Below is a small trained network, with its code and all its weights. Each question gives an input and a class and asks what happens when units are switched off, that is, made to give their printed mean instead of their output.

import numpy as np


def w(rows, s, z=0):
    codes = np.array(rows[::2]) - 128.0
    scale = np.full(codes.shape[1], s)
    scale[-1] = z or s
    return codes * scale


def f(y):
    return np.maximum(y, 0)


def log_softmax(a):
    a = a - a.max(-1, keepdims=True)
    return a - np.log(np.exp(a).sum(-1, keepdims=True))


def net(x, mask):
    res = np.array(x, float).reshape(1, 7) / 4 @ E
    y = f(res @ A[0][:, :-1].T + A[0][:, -1])
    res = res + np.where(mask, y, B[0][:, -1]) @ B[0][:, :-1]
    return log_softmax(res[-1] @ U[:, :-1].T + U[:, -1])


A, B = {}, {}
E = w([
[156,171,128,85],'x0',
[145,187,248,171],'x1',
[3,145,123,109],'x2',
[124,122,128,134],'x3',
[129,222,50,208],'x4',
[111,102,128,153],'x5',
[140,146,128,110],'x6',
],0.012)
A[0] = w([
[138,187,74,194,185],'n1',
[190,78,64,120,206],'n2',
[155,141,176,153,174],'n3',
[163,142,188,166,113],'n4',
[6,197,203,119,56],'n5',
[20,180,104,86,133],'n6',
[127,75,174,73,254],'n7',
[87,182,214,160,137],'n8',
[47,128,99,70,111],'n9',
],0.018,0.0057)
B[0] = w([
[88,218,78,217,252],'n1',
[155,147,55,86,222],'n2',
[153,130,181,137,199],'n3',
[136,136,196,143,206],'n4',
[154,164,36,37,237],'n5',
[39,43,93,218,233],'n6',
[193,4,159,29,226],'n7',
[218,173,108,127,233],'n8',
[50,127,162,69,213],'n9',
],0.025,0.017)
U = w([
[155,74,32,46,217],'0',
[94,224,16,137,255],'1',
[157,93,254,113,147],'2',
[130,226,152,235,13],'3',
[6,76,154,19,26],'4',
[3,121,74,213,57],'5',
],0.0088,0.0052)

Each question gives the input, the list of numbers given to net, and the class t.
The units are the neurons (one row each of A and B). Each row of codes is followed by its name. A weight is (code - 128) times the scale printed after its matrix; where a second scale follows, it is the last column's (A, B and U).
mask holds one flag per neuron, in row order. A switched-off neuron (its flag False) gives its mean, the last column of its row in B, instead of its output. The means were averaged over made-up inputs and are rounded, as every weight is.
A unit's drop is (log p(t) with every unit on - log p(t) with that unit switched off) / (log p(t) with every unit on - log p(t) with every unit switched off).
The circuit of an input: a set's keep is (log p(t) with only the set's units on - log p(t) with every unit switched off) / (log p(t) with every unit on - log p(t) with every unit switched off). Starting from all 9 units, units are removed one at a time, each time the one whose removal leaves the highest keep (on an exact tie, the one counted first), for as long as the keep stays at least 0.8.
circuit, biggest first: the units of the circuit, biggest drop first
top k neurons: the k neurons with the biggest drops, biggest first
drop when u is switched off: that unit's drop, to one decimal
input [-7,2,-1,-1,2,7,-8], class 3: circuit, biggest first => n5, n6
input [1,1,-8,3,3,8,2], class 3: circuit, biggest first => n5
input [-1,1,-7,3,0,6,-8], class 2: top 3 neurons => n5, n1, n4
input [-4,0,-3,-5,1,-2,4], class 1: top 3 neurons => n7, n6, n4
input [-6,0,4,7,0,-8,-7], class 4: top 3 neurons => n1, n2, n9
input [0,-7,3,4,1,-7,4], class 5: top 2 neurons => n7, n6
input [-1,8,1,2,0,2,-4], class 0: top 2 neurons => n5, n1
input [2,0,7,8,-4,-6,4], class 4: top 3 neurons => n9, n6, n2
input [-1,0,1,-6,6,-1,-4], class 5: top 2 neurons => n5, n2
input [4,-1,-6,-1,1,3,-5], class 1: top 2 neurons => n7, n2
input [-4,-7,1,-4,-7,7,-7], class 4: top 2 neurons => n9, n8
input [-7,-4,-1,-3,2,-8,7], class 1: top 2 neurons => n7, n6
input [4,0,5,4,-1,8,5], class 4: top 2 neurons => n9, n2
input [-5,-4,7,0,3,1,-7], class 5: circuit, biggest first => n6
input [-6,8,8,5,-3,-2,5], class 0: drop when n5 is switched off => 0.6
input [3,3,-4,-1,1,0,1], class 3: drop when n7 is switched off => 0.7
input [2,0,-7,-8,1,2,5], class 1: drop when n7 is switched off => 2.4
